Each row of numbers belongs to one of the things below and depends on some of the facts about them. Some rows are named. Which thing is each other row?

Some things and their rows:
E: [-5.42 -4.13  3.00 -1.03 -2.26 -1.35  2.73 -1.58 -4.91 -0.39 -1.23  5.61
 -1.81  0.71]
BD: [-4.35 -3.22  2.32 -0.76 -4.46 -0.10  3.90  2.52 -0.73 -0.34 -1.09  0.32
  0.17 -4.45]
Z: [-0.14 -4.33 -0.08  1.22  2.23 -1.68  0.78  0.87 -2.97  1.09 -1.58  1.83
  2.00  1.45]
AA: [-2.63 -5.32  3.39  0.10 -1.71 -0.56  2.72  1.04 -2.97  2.48 -4.00  4.58
 -1.15 -2.16]
AP: [-4.53 -3.36  2.21 -0.28 -4.85  0.29  4.67  1.80 -0.94 -0.40 -0.20  0.31
  0.21 -3.99]
C: [-2.50 -4.47  2.07 -2.51  1.76 -3.44  0.14  0.14 -2.97 -0.55 -2.15  5.64
  0.17  1.80]
AD: [-0.55 -5.03  1.07  1.66  1.10 -1.60  1.90  1.35 -3.05  1.42 -1.85  3.84
  0.81  0.44]
A: [ 0.43 -4.32  0.40  0.78  2.24 -2.31  0.47  2.21 -2.11  1.19 -2.38  2.88
  2.13  1.00]
U: [-3.09 -5.01  2.64  1.76 -2.17 -0.13  3.85 -0.17 -3.78  2.25 -2.14  4.46
 -1.31 -1.49]
AW: [-2.28 -4.56  2.39 -2.70  1.87 -3.33 -0.23  0.32 -2.90 -0.70 -2.02  5.34
  0.38  2.18]
BF: [-0.87 -4.78  1.18  1.46  1.11 -1.76  1.95  1.66 -3.37  1.67 -2.26  3.37
  0.79  0.43]
M: [-4.74 -4.53  0.00  1.93 -3.85  1.03  1.31  0.69  0.36  2.09 -1.33  1.75
  1.10  0.87]
P: [-4.07 -3.47  2.51 -1.66 -4.41 -0.15  3.40  2.59  0.11 -0.14 -1.86  1.05
  0.19 -4.88]
AY: [-6.89 -4.19  0.63 -1.69 -3.61 -0.85 -0.65 -0.61  0.21 -0.09 -1.06  3.20
  0.79  2.68]
AZ: [-6.79 -2.44  3.20 -3.65 -4.76 -1.41  3.12  0.56 -1.20 -2.77  0.17  1.99
 -0.11 -2.25]
AE: [-1.07 -4.95  0.85  2.59  0.64 -1.32  2.75  1.26 -4.02  1.45 -1.57  3.12
  0.78  1.07]
O: [-5.07 -3.15  2.38 -0.60 -7.35  0.48  5.06  4.30 -4.20 -0.40 -2.54 -2.24
  0.16 -1.05]
BA: [-2.82 -6.62  0.77  1.05 -2.49  1.08 -1.52  2.69 -3.69  5.12 -7.31  2.80
  0.30  6.83]

Facts:
ψ(AM, I); ψ(AM, AL); ψ(K, Q)
ψ(K, AI); ψ(K, O); ψ(AA, AP)
ψ(AD, AT); ψ(AR, BF); ψ(AI, Q)
ψ(AI, O); ψ(A, AX); ψ(T, AO)
ψ(AK, E); ψ(AV, W); ψ(C, AH)
ψ(C, AD); ψ(AW, U); ψ(AW, BB)
ψ(H, BE); ψ(BA, AI); ψ(BC, AE)
ψ(Z, AB); ψ(AH, AT); ψ(P, L)
ψ(BB, R); ψ(BG, AF); ψ(BG, AX)
ψ(Q, AI); ψ(BF, M); ψ(AJ, AB)
ψ(V, F); ψ(AL, AG); ψ(G, Z)
ψ(AG, AL); ψ(BH, AQ); ψ(D, BE)
Ω(AT, 102); Ω(I, 596); Ω(S, 679)
Ω(M, 526); Ω(X, 596); Ω(AC, 480)
Ω(B, 73); Ω(E, 679); Ω(AN, 596)
Ω(AM, 596); Ω(AO, 102); Ω(K, 679)
Ω(AA, 679); Ω(AD, 596); Ω(AR, 596)
Ω(AX, 102); Ω(AI, 102); Ω(A, 480)
Ω(T, 596); Ω(AK, 102); Ω(AV, 596)
Ω(C, 596); Ω(O, 102); Ω(F, 679)
Ω(AW, 596); Ω(AU, 73); Ω(H, 73)
Ω(BA, 73); Ω(BC, 596); Ω(Z, 480)
Ω(AH, 596); Ω(P, 102); Ω(BD, 102)
Ω(J, 480); Ω(AE, 596); Ω(BB, 480)
Ω(AS, 679); Ω(BG, 526); Ω(Q, 596)
Ω(BF, 596); Ω(AJ, 480); Ω(AF, 526)
Ω(AB, 480); Ω(AQ, 596); Ω(V, 480)
Ω(AL, 596); Ω(G, 73); Ω(W, 480)
Ω(AG, 480); Ω(BE, 596); Ω(Y, 526)
Ω(R, 596); Ω(AZ, 102); Ω(AP, 102)
Ω(BH, 526); Ω(U, 679); Ω(AY, 526)
Ω(D, 596); Ω(L, 480); β(AT, 924)
β(I, 810); β(S, 531); β(M, 810)
β(X, 924); β(AC, 531); β(B, 924)
β(E, 924); β(AN, 810); β(AM, 924)
β(AO, 810); β(K, 810); β(AA, 810)
β(AD, 810); β(AR, 924); β(AX, 531)
β(AI, 810); β(A, 810); β(T, 810)
β(AK, 810); β(AV, 924); β(C, 924)
β(O, 810); β(F, 810); β(AW, 924)
β(AU, 810); β(H, 810); β(BA, 810)
β(BC, 531); β(Z, 194); β(AH, 194)
β(P, 810); β(BD, 810); β(J, 810)
β(AE, 810); β(BB, 810); β(AS, 924)
β(BG, 810); β(Q, 810); β(BF, 810)
β(AJ, 945); β(AF, 810); β(AB, 945)
β(AQ, 531); β(V, 924); β(AL, 194)
β(G, 945); β(W, 810); β(AG, 924)
β(BE, 924); β(Y, 810); β(R, 810)
β(AZ, 924); β(AP, 810); β(BH, 810)
β(U, 810); β(AY, 924); β(D, 945)
β(L, 810)

Name these rows:
[-2.62 -5.51  4.20 -2.13 -3.74 -0.52  2.18  4.10 -5.28  2.43 -7.48  2.50
 -1.22  0.01] | K
[-3.57 -1.70 -0.81  0.33 -5.18  1.09  3.27  0.08 -2.32 -0.80  0.04 -0.40
 -1.71 -5.20] | AX
[-5.05 -5.36 -0.04  0.78  0.62  1.66 -1.82  0.13 -1.45  2.00 -4.00  8.12
  1.36  4.90] | G
[-5.24 -4.36  3.79 -2.19 -2.26 -1.85  2.17 -1.26 -4.27 -0.22 -1.96  5.81
 -2.07  0.24] | AS
[-2.98 -4.20  1.61 -1.43  0.82 -2.95  1.00 -0.14 -4.30 -0.94 -1.28  4.57
  0.08  2.91] | X
[-2.70 -3.35 -0.52  1.60  2.15 -0.34  2.26  1.50 -4.29 -2.40 -0.07  5.03
  2.71  3.52] | AB
[-1.87 -3.34  0.48  0.48 -1.99  0.66  1.30 -0.73 -4.80  2.36 -3.76  3.11
 -2.91 -3.04] | S
[-2.71 -6.33  0.14  2.43 -0.29  0.72 -1.84 -0.07 -0.70  4.82 -4.60  5.21
  0.54  3.67] | H
[-4.51 -4.85  0.60  0.95 -3.82  0.94  0.63  1.15  0.89  2.32 -2.12  1.61
  0.84  0.40] | Y
[-3.15 -6.68  0.27  3.20 -0.29  1.07 -1.16 -0.15 -1.41  4.93 -3.78  4.87
  0.37  4.03] | AU
[-0.53 -4.86  1.55  0.46  1.43 -2.14  1.22  1.85 -2.59  1.73 -2.87  3.47
  1.16  0.44] | T
[-0.19 -3.36 -1.24  1.97  0.77 -0.62  0.68 -0.27 -5.30  1.47 -2.07  1.84
 -1.04 -0.02] | AQ
[ 1.19 -2.94 -1.80  0.99  1.73 -1.21 -0.56  1.01 -4.52  0.97 -2.30  1.16
  0.19  0.42] | AC
[-4.69 -3.06  2.72 -1.87 -7.09  0.22  4.26  4.67 -3.57  0.00 -3.41 -2.04
  0.04 -1.63] | AI
[-0.84 -4.68  1.09  1.16  1.57 -1.21  1.57  0.38 -3.51  1.57 -2.19  3.10
  0.92  0.09] | AH
[-5.30 -5.67  0.46  0.45 -0.71 -0.48 -2.19 -2.08 -2.20  2.36 -2.75  6.39
 -0.03  6.22] | B
[-2.04 -3.90  0.41 -0.62  2.63 -1.13  0.57  2.39 -2.73 -1.66 -2.01  6.09
  2.96  2.12] | AJ
[-7.24 -2.33  2.35 -2.17 -4.73 -1.17  3.86 -0.51 -1.59 -2.85  1.86  1.88
 -0.24 -1.93] | AT

